Each row has a class, written as a number after it.
[-21.5  -5.1 -11.2  -7.0  -2.7  -7.8 -24.2 -11.2  15.1 -19.7  27.3  18.6
  22.3 -11.1 -30.9   2.1  -0.4  14.5  28.8 -12.2  -9.4  74.4   0.2 -14.5
  36.3  16.8  18.1 -28.8  -0.6]	1
[ -6.1   1.7  29.3  -2.2  10.5 -29.2   3.9 -33.5   2.3 -10.8  25.5   5.5
   0.7  -3.8 -38.2  -2.8 -10.7  16.9   8.6  -3.5  -7.2  64.7   5.8  11.9
  26.4  -0.5   1.7 -19.5 -14.3]	0
[-14.6   2.0 -63.8   2.8  -0.2  23.5 -12.0  -9.1   7.9  -2.4 -10.3  13.0
   1.3   3.4 -36.0   3.6  -5.1   3.2  13.4  -6.5  10.1  53.6  -8.2  -3.4
  15.7  12.1  13.4 -11.5  14.1]	1
[-16.5  -5.3 -11.4  -0.8 -20.8  -6.9 -33.9 -30.8  31.4 -12.6  23.9  14.5
  25.1 -10.3 -48.3  -3.9  14.3  21.0  42.4  -7.2  -6.3  74.6  -1.1   3.8
  51.1  29.0  17.5 -41.6 -11.7]	1
[ -5.3  -4.8  27.6  -7.5  21.5 -22.1  -0.9 -33.7  -7.6  -6.2  25.6  14.6
  -2.0   2.7 -45.1 -19.8 -18.6  17.6  13.1 -11.4  11.6  59.0  16.5   9.9
  31.9  -1.6   1.2 -14.3 -13.0]	2
[ -3.6  -4.1  26.9   0.0  12.9 -10.8  -2.7  -7.0 -11.2   5.5  13.0   1.0
  -5.4  -1.3 -21.3  -1.3 -12.8  10.2   6.6  -2.8   5.1  39.6  22.6   9.9
   9.8  -8.1 -12.1   2.7   0.5]	2
[ -5.1   1.6  -5.5   3.3   2.4  -4.1 -11.4  -2.6  14.4  -0.9  -1.1  10.8
 -11.1  -7.5  -6.0   9.2  25.5  15.0   8.9   3.8 -32.2  12.5   0.9  -8.6
  18.5  16.7  11.9 -11.6 -17.4]	0
[-13.5  -2.2  42.2  -5.5  14.4 -26.9  -6.3  -4.4 -10.2   1.1  21.1  16.6
  -6.6  -2.0 -57.0  -8.2 -19.9  10.1  10.7  -9.4  18.2  58.6  24.4  32.1
  19.5  -9.1 -11.3   4.0  -6.0]	0
[ -4.8  -4.2   5.0  -0.7   8.7  -0.7 -16.2  -9.5  -5.5  -8.1  13.4  11.1
   4.7  -3.5 -18.7   0.6  -4.8  15.6   6.5  -6.0  -2.6  35.7   7.4   5.5
   6.5   2.0  -4.1 -13.1  -3.1]	2
[-11.8  -3.5  -3.6  -3.7   1.3  -2.1 -10.9 -19.8   7.0  -6.1  26.4   0.6
   8.3   0.0 -22.7  -7.4 -10.9   9.8   9.9  -7.9  19.3  49.5  -0.5   2.1
   6.1  17.8   9.3 -21.4   0.5]	1
[ -5.0  -1.4   5.7   0.2   8.9 -11.1 -12.8 -33.4  12.3  -4.8  24.2   8.4
   3.7  -1.9 -27.4   3.4  13.5  14.1  25.7   0.3  -9.5  61.6  13.4  -5.4
  55.6   5.1   6.5 -27.2  -6.6]	2
[-14.8  -1.2  -1.5  -5.0  -9.2   7.6 -11.8  19.4   2.4   2.4   6.7  13.5
   9.6  -5.9 -17.8 -15.8  -1.5   4.2   5.4 -11.8  20.2   5.5 -13.4  -6.7
   3.6  10.8  11.0  -0.2   1.0]	1
[-12.0   3.6  13.5  -6.2  14.2 -21.5 -12.2 -18.0  -4.8  -9.2  15.3  -1.2
   4.2  -2.4  -3.6   9.5   5.2  12.4  18.1  -6.2  -4.1  39.4  18.5  -3.8
  21.4   8.6   7.5 -20.4   1.9]	2
[ -0.8  10.0  41.5  -7.1  17.5  -5.6  20.5  -7.0 -32.7  -3.2   4.1 -25.6
   5.8   3.7  -3.0  -5.0 -35.0  -1.5 -16.0  -2.4  27.7  31.1  16.5   7.3
 -12.0 -29.6 -17.7   8.6  32.5]	1
[-11.4   9.5   0.7 -20.8  -6.4   4.1 -14.9  -3.0  -0.1  -2.1  15.6   5.3
   9.2  -2.2 -20.2  -2.3  -2.3  -4.0  10.2  -0.7  25.0  32.9   3.9   4.8
   4.6  23.2   6.1  -6.1   4.1]	1
[ -4.1   2.9   4.6  -9.0  22.2 -30.2 -13.1 -49.2  -3.6 -25.3  34.6   0.5
   7.3 -10.5 -25.5  -5.2  -1.9  23.0  24.6  -2.7  -0.7  77.1  19.1  -6.0
  30.1  -2.4  -8.4 -46.5  -4.0]	2
[ 10.3  -4.9   6.3  -3.8   8.9 -11.0 -12.5 -25.4   8.0  -3.4  23.1   7.9
  10.8 -13.6 -34.2   1.6   4.6  20.8  23.0 -11.5  -2.3  60.3  17.2   6.7
  28.5  16.6   5.7 -28.8   3.8]	2
[-14.1  -2.9   1.0 -11.7   0.8  -5.1  -6.5  -6.5  -4.9  -2.5   6.7   0.2
  11.4  -3.3 -11.7  -9.5 -19.5   9.4   0.4  -6.4   4.3  33.0   3.7   3.4
   9.6   9.7   8.6  -4.1  12.3]	1
[ -8.0  -1.7  -0.3  -7.4 -15.1   3.3 -11.4  -8.2   9.9  -3.0   7.6   4.4
  24.9  -2.2 -12.2  -8.5  -9.4   0.0  12.0  10.9   7.0  35.2  -2.7  -1.5
  11.4   3.8  10.4 -17.2   0.8]	1
[ 12.1  -7.6  11.2   8.9  20.7 -18.4  -7.1 -12.5  -0.4  -6.4  15.1   3.4
  -6.8  -3.8 -25.8  -4.6   6.6  17.1   7.1 -11.2 -20.6  27.4  17.3  10.2
  29.0   4.1  -3.9 -11.4 -14.1]	0
[-10.2  -0.5  -1.1 -15.1   3.1  -5.4  -6.6 -29.5   1.8 -15.2  11.7  11.1
  18.9   5.4 -10.3  32.1 -10.7   4.1  13.1   0.0   4.7  60.4  -5.4  -3.0
  12.6  -0.7   5.6 -12.9  14.7]	1
[  3.4 -12.9  -5.7  -8.4  14.4 -15.9 -22.3 -29.6   9.7 -22.0  25.8   3.7
  12.1 -11.6 -21.6  -1.2  11.6  24.6  35.4 -10.4 -11.7  64.7  15.9  -3.5
  34.4  21.7  10.3 -34.0   0.8]	2
[  6.2  -3.4  22.7   3.9  29.5 -26.3  -5.9 -21.5 -11.8 -13.1  27.0  -4.7
 -15.4 -20.2 -11.8   3.7  17.6  22.6   7.9 -17.6 -15.4  32.4  25.4   3.4
  21.8  -3.7 -18.1 -11.0 -22.2]	0
[-19.1  -0.6  -1.0 -17.0   2.4  -2.8 -18.2 -23.1   9.3 -10.2  19.0   5.0
  17.7  -2.8 -30.2   0.6   1.5   7.1  22.7  -1.6   1.2  69.9  -5.4   6.6
  31.4  17.0  29.1 -21.3   0.3]	1
[ -4.6  -3.5  27.2  -3.4   6.5  -5.4  -3.4 -17.6  -2.6 -14.4  15.1   2.0
  -2.4  -0.5 -16.1  -0.4  -5.4   7.4   1.4  -3.8  -1.2  39.4   1.9  -0.9
   6.7   5.2  -0.1 -10.1  -9.1]	2
[-11.8  -4.4  13.8 -14.4   8.4  -7.7  -6.6 -22.4  12.7 -11.6  16.7   8.4
 -10.8  -2.9 -28.8 -28.5 -14.6   6.3  16.4  -7.9 -19.5  36.9  10.2   5.2
  20.3   1.5  -1.3 -13.7  -8.9]	0
[-17.9  -9.0   7.8  -6.8   5.2 -14.3 -13.8  -9.6   4.6  -0.1  14.7   8.6
  11.2   5.3 -29.0  -1.3 -17.4   1.7  10.3  -9.0   4.7  79.9  13.0   0.6
  16.7  25.5   2.6   1.8   2.2]	1
[-11.4  -8.8   8.1  -1.4  11.7  -5.1 -21.5 -17.9  -7.3  -4.5  19.6  -0.7
  -2.6 -10.9 -24.9   0.3  -6.0  28.2  20.5   3.5   9.7  53.5   9.5   1.1
  28.3  15.9  10.5 -15.6  -9.6]	2
[-10.9 -15.7   2.5 -13.2   5.3 -12.8 -20.2 -32.2   3.4 -15.6  14.8   2.9
  21.4 -13.7  -2.8  -2.0  -2.7  11.4  13.0   2.2  -0.4  63.4   0.6  -8.2
  34.2   9.2   6.9 -20.8   0.4]	1
[  7.1   1.9   5.6  -9.0  40.8 -29.6  12.7 -61.1  -7.6 -38.6  22.2 -12.8
   8.5   8.1   4.0  -5.9 -15.6  26.1  18.8   5.5  -9.1  72.1  27.2   5.4
  26.4 -15.7 -13.8 -28.8  11.7]	2
[ -8.4  -2.0   9.6 -15.5   4.4 -20.2  -9.3 -19.0   3.1  -5.2  20.5   3.7
  -3.4  -0.8 -40.3 -13.8  -5.0   9.7  17.4  -3.5   3.0  38.9  15.4   0.0
  19.1  17.1   1.6 -22.3 -11.7]	0
[ -8.2  -7.0  26.8  -5.1   9.7 -16.8  -3.7 -17.4  12.0   2.6  23.0  12.9
   1.4  -3.5 -48.0 -14.3  -6.6   8.3   5.5   0.0   7.7  42.1   6.8   7.1
  18.6  -0.7   0.2 -10.5 -11.2]	0
[-16.7   1.8  -3.8  -6.7  -1.8  -4.6 -13.2 -25.5  -0.8 -13.7  27.0   6.8
  13.6  -7.3 -15.0   4.3  -1.5   9.0  15.1  -6.3   4.5  46.2  -1.8  -9.0
  10.0  11.6  20.1 -24.5   6.7]	1
[-16.1  -7.3  -3.8  -4.1  -0.4   1.1 -19.0  -0.7   2.5 -13.9  13.7  10.8
  20.7  -3.7 -22.0  -0.2  -5.4   2.0  13.1  -7.8  12.2  41.2 -17.7   0.3
   8.8  17.2   9.9 -19.3   3.1]	1
[  6.2  -1.1 -11.5 -14.9  -0.6  -7.2 -19.4 -23.5  10.6 -18.3  19.7   3.5
  16.9  -2.2 -23.5   0.8  12.2  36.5  21.7 -10.6  -5.0  61.5  -8.4  -5.3
  28.6  15.2  16.2 -23.4  -0.2]	1
[-10.4 -10.6  16.8  -8.6  -2.7  -0.3 -14.3 -10.3   5.9   0.7   6.5   3.7
   0.5   0.7 -30.0  -6.5  -4.9   4.2   8.2  -4.1  13.7  23.6   2.3   5.1
  14.2   4.3   5.3   0.5 -34.5]	1
[ -6.0   5.5  31.4  -8.5  26.3 -18.1  10.9  -4.3 -21.3 -13.1  12.9  -7.8
  17.9   6.7  -4.8 -31.0 -37.9   4.8  -1.2  -0.4  22.0  25.2  24.1  11.4
  -3.8 -22.9 -16.2   4.1  14.2]	2
[ -4.0  -2.0 -11.4  -5.3  -1.3  -2.4 -16.8  -6.4  10.3 -12.0  -8.5   2.4
  15.0  -6.1 -27.9  -2.0   3.7  11.8  22.0  -7.2 -11.9  46.9  -0.1   0.2
   8.1   2.5  14.1 -17.7   2.5]	1
[  4.1  -0.3  -3.7  -8.0  26.6 -24.6  -7.3 -45.2 -13.8 -25.3  24.9  -3.2
   2.2 -28.4  -0.7  -0.3   6.6  19.7  20.6   0.5  -9.7  59.4  17.8   1.0
  20.9  -6.0 -11.1 -21.7  -5.2]	2
